Here is a tiny trained network, its code and every weight. The questions are about switching its units off for an input and a target symbol, where a switched-off unit gives its printed mean instead of its output.

import numpy as np


def w(rows, s, z=0):
    codes = np.array(rows[::2]) - 128.0
    scale = np.full(codes.shape[1], s)
    scale[-1] = z or s
    return codes * scale


def f(y):
    return np.maximum(y, 0)


def softmax(a):
    e = np.exp(a - a.max(-1, keepdims=True))
    return e / e.sum(-1, keepdims=True)


def log_softmax(a):
    a = a - a.max(-1, keepdims=True)
    return a - np.log(np.exp(a).sum(-1, keepdims=True))


def net(x, mask):
    ids = ['βζημξφ'.index(c) for c in x.split()]
    T = len(ids)
    res = E[ids] + P[:T]
    u = 0
    for l in range(2):
        r = res
        for j in range(2):
            rows = slice(4 * j, 4 * j + 4)
            q, k, v = (r @ M[l][rows].T for M in (Q, K, V))
            z = softmax(np.where(np.tri(T) > 0, q @ k.T / 4**0.5, -1e9)) @ v
            o = O[l][rows]
            res = res + np.where(mask[u + j], z, o[:, -1]) @ o[:, :-1]
        u += 2
        y = f(res @ A[l][:, :-1].T + A[l][:, -1])
        res = res + np.where(mask[u : u + 8], y, B[l][:, -1]) @ B[l][:, :-1]
        u += 8
    return log_softmax(res[-1] @ U[:, :-1].T + U[:, -1])


Q, K, V, O, A, B = {}, {}, {}, {}, {}, {}
E = w([
[208,226,20,14,105,51],'β',
[219,162,169,13,118,235],'ζ',
[205,75,78,146,63,195],'η',
[200,112,133,242,188,102],'μ',
[58,50,197,68,9,21],'ξ',
[239,34,78,37,194,49],'φ',
],0.011)
P = w([
[11,198,122,197,138,156],'0',
[148,152,166,122,116,116],'1',
[158,147,170,120,109,120],'2',
[162,154,175,117,110,111],'3',
[153,153,182,123,102,116],'4',
[154,160,175,124,100,105],'5',
[161,156,187,129,95,108],'6',
],0.011)
Q[0] = w([
[103,190,109,166,154,107],'0.h1',
[165,220,235,139,192,43],'0.h1',
[126,85,120,106,49,165],'0.h1',
[59,82,1,171,191,177],'0.h1',
[59,158,182,85,206,199],'0.h2',
[132,66,62,111,128,19],'0.h2',
[136,154,197,122,173,138],'0.h2',
[92,211,240,137,55,88],'0.h2',
],0.0096)
K[0] = w([
[123,135,124,98,97,120],'0.h1',
[76,147,139,140,128,77],'0.h1',
[137,135,98,149,133,157],'0.h1',
[206,131,143,125,106,85],'0.h1',
[126,103,249,112,92,71],'0.h2',
[137,130,121,126,180,133],'0.h2',
[132,125,145,163,94,80],'0.h2',
[75,148,135,150,132,133],'0.h2',
],0.017)
V[0] = w([
[201,76,82,86,96,164],'0.h1',
[139,142,66,158,227,152],'0.h1',
[104,154,56,117,23,128],'0.h1',
[59,23,118,104,93,72],'0.h1',
[139,155,193,149,164,144],'0.h2',
[167,64,24,98,180,134],'0.h2',
[167,135,2,141,155,141],'0.h2',
[196,179,74,95,185,160],'0.h2',
],0.0069)
O[0] = w([
[154,76,254,124,110,89,2],'0.h1',
[102,179,162,72,109,81,45],'0.h1',
[137,122,78,102,85,163,222],'0.h1',
[169,115,119,168,104,84,174],'0.h1',
[149,114,77,110,101,132,138],'0.h2',
[89,145,70,180,150,119,57],'0.h2',
[49,111,150,163,122,168,115],'0.h2',
[95,91,161,117,177,151,109],'0.h2',
],0.0082,0.0035)
A[0] = w([
[63,83,166,174,72,168,255],'0.n1',
[56,183,90,157,255,165,147],'0.n2',
[190,100,117,87,226,98,173],'0.n3',
[97,126,210,177,185,167,179],'0.n4',
[176,87,79,176,180,187,140],'0.n5',
[182,187,130,169,156,120,114],'0.n6',
[60,138,81,108,77,8,157],'0.n7',
[98,132,116,54,56,159,176],'0.n8',
],0.0086,0.0033)
B[0] = w([
[177,140,174,219,109,128,212],'0.n1',
[162,214,170,93,92,97,164],'0.n2',
[98,215,187,157,82,30,211],'0.n3',
[219,76,166,98,68,17,158],'0.n4',
[185,114,230,103,42,73,220],'0.n5',
[200,102,69,168,37,3,191],'0.n6',
[107,94,177,148,64,98,244],'0.n7',
[78,106,115,194,43,165,254],'0.n8',
],0.0063,0.0062)
Q[1] = w([
[97,80,67,147,242,173],'1.h1',
[74,190,122,160,56,217],'1.h1',
[60,170,236,233,74,74],'1.h1',
[120,116,2,132,52,135],'1.h1',
[58,249,19,146,98,144],'1.h2',
[195,183,165,145,51,101],'1.h2',
[165,116,97,74,29,100],'1.h2',
[108,64,214,240,17,46],'1.h2',
],0.0078)
K[1] = w([
[254,149,89,145,135,225],'1.h1',
[67,198,84,134,29,204],'1.h1',
[134,104,179,204,18,124],'1.h1',
[181,89,70,132,73,112],'1.h1',
[188,120,51,71,150,89],'1.h2',
[82,248,157,125,116,58],'1.h2',
[93,183,146,115,77,179],'1.h2',
[78,197,99,212,128,151],'1.h2',
],0.0089)
V[1] = w([
[154,154,138,12,176,112],'1.h1',
[27,126,180,146,79,85],'1.h1',
[140,198,1,136,140,117],'1.h1',
[40,107,126,167,20,173],'1.h1',
[75,104,195,27,132,100],'1.h2',
[40,85,138,178,105,148],'1.h2',
[74,166,99,108,145,155],'1.h2',
[99,176,101,183,134,43],'1.h2',
],0.0086)
O[1] = w([
[44,198,93,142,75,172,49],'1.h1',
[107,188,75,91,115,124,235],'1.h1',
[131,125,153,188,76,157,74],'1.h1',
[167,51,120,96,137,133,249],'1.h1',
[119,214,211,141,80,182,105],'1.h2',
[125,127,255,84,163,110,148],'1.h2',
[78,91,145,160,105,238,111],'1.h2',
[115,139,124,155,241,125,171],'1.h2',
],0.0081,0.02)
A[1] = w([
[200,115,111,102,189,166,9],'1.n1',
[239,130,104,101,153,162,170],'1.n2',
[157,131,132,205,106,186,199],'1.n3',
[192,131,134,152,153,167,46],'1.n4',
[162,106,115,70,45,136,69],'1.n5',
[158,196,166,215,107,194,251],'1.n6',
[133,155,67,153,98,224,54],'1.n7',
[104,158,124,1,164,177,252],'1.n8',
],0.0088,0.0031)
B[1] = w([
[109,174,76,210,104,161,197],'1.n1',
[57,143,170,123,133,166,251],'1.n2',
[123,192,123,255,208,121,138],'1.n3',
[79,87,83,77,42,142,152],'1.n4',
[144,126,127,167,104,88,214],'1.n5',
[139,183,174,186,152,199,149],'1.n6',
[122,111,31,128,68,193,138],'1.n7',
[95,91,125,55,142,129,181],'1.n8',
],0.0073,0.019)
U = w([
[59,134,50,129,140,80,137],'β',
[188,166,128,65,45,134,1],'ζ',
[169,76,158,98,182,211,215],'η',
[254,98,134,156,165,122,121],'μ',
[203,73,116,61,154,101,163],'ξ',
[144,172,178,96,203,83,104],'φ',
],0.006,0.004)

Each question gives the input, a string of symbols that net reads in full, and the target symbol t.
The units are the heads (4 rows each of Q, K, V and O) and the neurons (one row each of A and B). Each row of codes is followed by its name. A weight is (code - 128) times the scale printed after its matrix; where a second scale follows, it is the last column's (O, A, B and U).
mask holds one flag per unit, layer by layer, with each layer's heads first. A switched-off unit (its flag False) gives its mean, the last column of its rows in O or B, instead of its output. The means were averaged over made-up inputs and are rounded, as every weight is.
A unit's drop is (log p(t) with every unit on - log p(t) with that unit switched off) / (log p(t) with every unit on - log p(t) with every unit switched off).
The circuit of an input: a set's keep is (log p(t) with only the set's units on - log p(t) with every unit switched off) / (log p(t) with every unit on - log p(t) with every unit switched off). Starting from the 12 units with the biggest drops (on a tie, the unit counted first), units are removed one at a time, each time the one whose removal leaves the highest keep (on an exact tie, the one counted first), for as long as the keep stays at least 0.8.
circuit, biggest first: the units of the circuit, biggest drop first
most important unit: the unit with the biggest drop
top k neurons: the k neurons with the biggest drops, biggest first
k most important neurons of layer l: the k neurons of layer l with the biggest drops, biggest first
which heads matter: for each layer, one digit per head in row order, 1 if its drop is at least 0.15 and else 0, layers parted by /
drop of u: that unit's drop, to one decimal
input η ξ φ ζ β φ, target φ: most important unit : 0.n8
input μ β μ, target φ: which heads matter : 10 / 10
input φ ξ φ η, target φ: circuit, biggest first : (0.h1; 1.h2; 0.h2)
input μ ζ φ φ ζ η, target β: top 2 neurons : (0.n2; 1.n7)
input ξ φ ξ, target μ: 4 most important neurons of layer 1 : (1.n8; 1.n5; 1.n4; 1.n1)
input φ μ ξ φ ξ ξ, target φ: circuit, biggest first : (1.h2; 0.h1; 0.n4)
input ζ ξ β ξ ζ, target ζ: circuit, biggest first : (0.h2; 1.h2)
input μ μ ξ μ η η, target β: which heads matter : 10 / 11
input φ ξ μ ξ ξ, target φ: circuit, biggest first : (1.h2; 0.h1)
input ζ η φ, target ζ: which heads matter : 00 / 11
input β ζ β β β ζ, target η: 2 most important neurons of layer 1 : (1.n6; 1.n3)
input μ β β, target β: circuit, biggest first : (1.h2; 0.h1)
input β ξ β, target η: which heads matter : 11 / 01
input β ξ φ ξ η, target η: circuit, biggest first : (1.h2; 0.h2; 0.h1)
input μ η η ξ μ, target β: circuit, biggest first : (1.h1; 0.h1)
input β β μ φ, target φ: circuit, biggest first : (1.h1; 0.n3)
input μ ξ ζ φ, target β: most important unit : 0.h1
input μ φ μ φ ζ φ φ, target β: circuit, biggest first : (1.h1; 0.h1)
input μ ξ μ, target β: top 4 neurons : (0.n2; 1.n1; 1.n2; 0.n7)
input β ξ ξ, target η: drop of 0.n3 : 0.1
input μ ζ β, target β: drop of 0.h1 : 0.2
input φ η μ, target φ: drop of 1.h1 : 0.4
